Below is a small trained network, with its code and all its weights. Each question gives an input and a target symbol and asks what happens when units are switched off, that is, made to give their printed mean instead of their output.

import numpy as np


def w(rows, s, z=0):
    codes = np.array(rows[::2]) - 128.0
    scale = np.full(codes.shape[1], s)
    scale[-1] = z or s
    return codes * scale


def f(y):
    return np.maximum(y, 0)


def softmax(a):
    e = np.exp(a - a.max(-1, keepdims=True))
    return e / e.sum(-1, keepdims=True)


def log_softmax(a):
    a = a - a.max(-1, keepdims=True)
    return a - np.log(np.exp(a).sum(-1, keepdims=True))


def net(x, mask):
    ids = ['Σαβδεπτ'.index(c) for c in x.split()]
    T = len(ids)
    res = E[ids] + P[:T]
    u = 0
    for l in range(3):
        q, k, v = (res @ M[l].T for M in (Q, K, V))
        z = softmax(np.where(np.tri(T) > 0, q @ k.T / 3**0.5, -1e9)) @ v
        res = res + np.where(mask[u], z, O[l][:, -1]) @ O[l][:, :-1]
        u += 1
        y = f(res @ A[l][:, :-1].T + A[l][:, -1])
        res = res + np.where(mask[u : u + 4], y, B[l][:, -1]) @ B[l][:, :-1]
        u += 4
    return log_softmax(res[-1] @ U[:, :-1].T + U[:, -1])


Q, K, V, O, A, B = {}, {}, {}, {}, {}, {}
E = w([
[135,253,176,134,172],'Σ',
[190,104,134,72,91],'α',
[168,248,134,217,121],'β',
[102,113,185,79,169],'δ',
[138,155,221,25,181],'ε',
[203,79,186,186,96],'π',
[55,89,74,154,96],'τ',
],0.017)
P = w([
[70,134,190,157,6],'0',
[122,152,123,122,95],'1',
[120,141,121,112,120],'2',
[110,118,100,130,156],'3',
[111,108,112,134,167],'4',
[102,92,99,144,192],'5',
],0.013)
Q[0] = w([
[97,73,154,94,205],'L0H1',
[93,255,185,28,14],'L0H1',
[156,207,20,85,199],'L0H1',
],0.0078)
K[0] = w([
[118,128,113,30,177],'L0H1',
[73,166,240,90,11],'L0H1',
[208,254,107,153,151],'L0H1',
],0.0082)
V[0] = w([
[121,254,214,40,146],'L0H1',
[14,55,184,5,172],'L0H1',
[145,130,188,92,48],'L0H1',
],0.0063)
O[0] = w([
[194,27,68,151,155,226],'L0H1',
[137,204,106,187,85,133],'L0H1',
[2,86,71,207,199,254],'L0H1',
],0.0082,0.0043)
A[0] = w([
[178,82,103,95,35,62],'L0N1',
[98,10,125,142,97,112],'L0N2',
[103,97,180,41,156,139],'L0N3',
[171,94,120,66,115,2],'L0N4',
],0.013,0.0067)
B[0] = w([
[180,181,114,147,48,161],'L0N1',
[104,249,76,122,162,255],'L0N2',
[72,204,134,98,136,171],'L0N3',
[133,227,135,9,59,142],'L0N4',
],0.011,0.008)
Q[1] = w([
[81,154,128,206,40],'L1H1',
[84,93,111,138,5],'L1H1',
[119,226,137,128,102],'L1H1',
],0.013)
K[1] = w([
[75,105,90,182,141],'L1H1',
[84,165,93,136,39],'L1H1',
[71,147,64,98,254],'L1H1',
],0.013)
V[1] = w([
[146,126,78,226,104],'L1H1',
[158,160,128,126,131],'L1H1',
[255,117,180,145,99],'L1H1',
],0.0056)
O[1] = w([
[189,92,178,33,168,142],'L1H1',
[122,99,138,149,104,135],'L1H1',
[75,253,51,126,208,12],'L1H1',
],0.0058,0.011)
A[1] = w([
[136,241,88,179,122,84],'L1N1',
[96,165,56,103,21,155],'L1N2',
[196,69,111,41,217,3],'L1N3',
[254,123,17,162,92,35],'L1N4',
],0.0076,0.0048)
B[1] = w([
[168,131,122,57,146,188],'L1N1',
[122,42,107,110,174,253],'L1N2',
[141,29,189,54,48,134],'L1N3',
[129,189,153,150,9,174],'L1N4',
],0.011,0.0075)
Q[2] = w([
[196,73,254,125,214],'L2H1',
[65,58,136,95,234],'L2H1',
[101,59,53,147,41],'L2H1',
],0.0088)
K[2] = w([
[180,131,2,242,102],'L2H1',
[111,76,189,211,96],'L2H1',
[69,50,208,43,76],'L2H1',
],0.0076)
V[2] = w([
[65,214,226,159,146],'L2H1',
[180,222,70,246,253],'L2H1',
[181,130,67,128,89],'L2H1',
],0.0034)
O[2] = w([
[109,88,151,106,26,63],'L2H1',
[2,78,92,181,41,4],'L2H1',
[192,40,135,215,100,143],'L2H1',
],0.0053,0.0023)
A[2] = w([
[152,212,117,254,159,110],'L2N1',
[18,101,35,186,125,3],'L2N2',
[17,49,52,151,82,5],'L2N3',
[89,137,102,80,147,63],'L2N4',
],0.0091,0.0041)
B[2] = w([
[18,176,190,12,93,206],'L2N1',
[162,207,252,2,39,218],'L2N2',
[95,162,98,190,194,252],'L2N3',
[51,87,146,115,75,217],'L2N4',
],0.0099,0.003)
U = w([
[141,168,107,103,105,42],'Σ',
[129,78,2,196,175,238],'α',
[98,115,133,83,98,7],'β',
[115,118,110,162,65,92],'δ',
[101,162,74,174,67,92],'ε',
[53,219,162,130,108,169],'π',
[154,57,182,116,98,94],'τ',
],0.0096,0.011)

Each question gives the input, a string of symbols that net reads in full, and the target symbol t.
The units are the heads (3 rows each of Q, K, V and O) and the neurons (one row each of A and B). Each row of codes is followed by its name. A weight is (code - 128) times the scale printed after its matrix; where a second scale follows, it is the last column's (O, A, B and U).
mask holds one flag per unit, layer by layer, with each layer's heads first. A switched-off unit (its flag False) gives its mean, the last column of its rows in O or B, instead of its output. The means were averaged over made-up inputs and are rounded, as every weight is.
A unit's drop is (log p(t) with every unit on - log p(t) with that unit switched off) / (log p(t) with every unit on - log p(t) with every unit switched off).
The circuit of an input: a set's keep is (log p(t) with only the set's units on - log p(t) with every unit switched off) / (log p(t) with every unit on - log p(t) with every unit switched off). Starting from the 12 units with the biggest drops (on a tie, the unit counted first), units are removed one at a time, each time the one whose removal leaves the highest keep (on an exact tie, the one counted first), for as long as the keep stays at least 0.8.
circuit, biggest first: the units of the circuit, biggest drop first
k most important neurons: the k neurons with the biggest drops, biggest first
k most important neurons of layer l: the k neurons of layer l with the biggest drops, biggest first
input α τ α, target α: most important neuron of layer 2 : L2N2
input Σ τ Σ τ Σ Σ, target τ: circuit, biggest first : L0H1; L0N2
input ε τ α, target ε: 2 most important neurons : L1N4; L0N1
input τ δ α, target τ: circuit, biggest first : L0N2; L1H1; L0H1
input β π β, target α: circuit, biggest first : L0H1; L2N2
input Σ Σ Σ τ τ Σ, target τ: circuit, biggest first : L0H1; L1N3
input δ α α, target δ: 2 most important neurons of layer 0 : L0N1; L0N2
input Σ π ε ε α α, target ε: 2 most important neurons : L1N4; L0N3
input τ ε α, target τ: 2 most important neurons : L0N2; L2N3
input α δ δ, target α: 2 most important neurons of layer 2 : L2N2; L2N1
input π β α α, target β: 2 most important neurons : L0N4; L1N2
input δ ε α, target δ: 2 most important neurons of layer 1 : L1N4; L1N2
input ε β Σ α α, target Σ: 3 most important neurons of layer 0 : L0N1; L0N4; L0N2
input α Σ τ Σ, target α: 2 most important neurons of layer 2 : L2N2; L2N1
input π Σ α, target π: 2 most important neurons : L0N2; L0N3
input π α α, target π: 2 most important neurons : L0N3; L0N1
input Σ α τ Σ, target α: 2 most important neurons : L1N3; L2N2
input δ τ δ ε τ π, target τ: most important neuron : L0N2
input α β ε Σ α α, target Σ: 2 most important neurons of layer 1 : L1N4; L1N1
input α α α, target α: most important neuron of layer 2 : L2N1
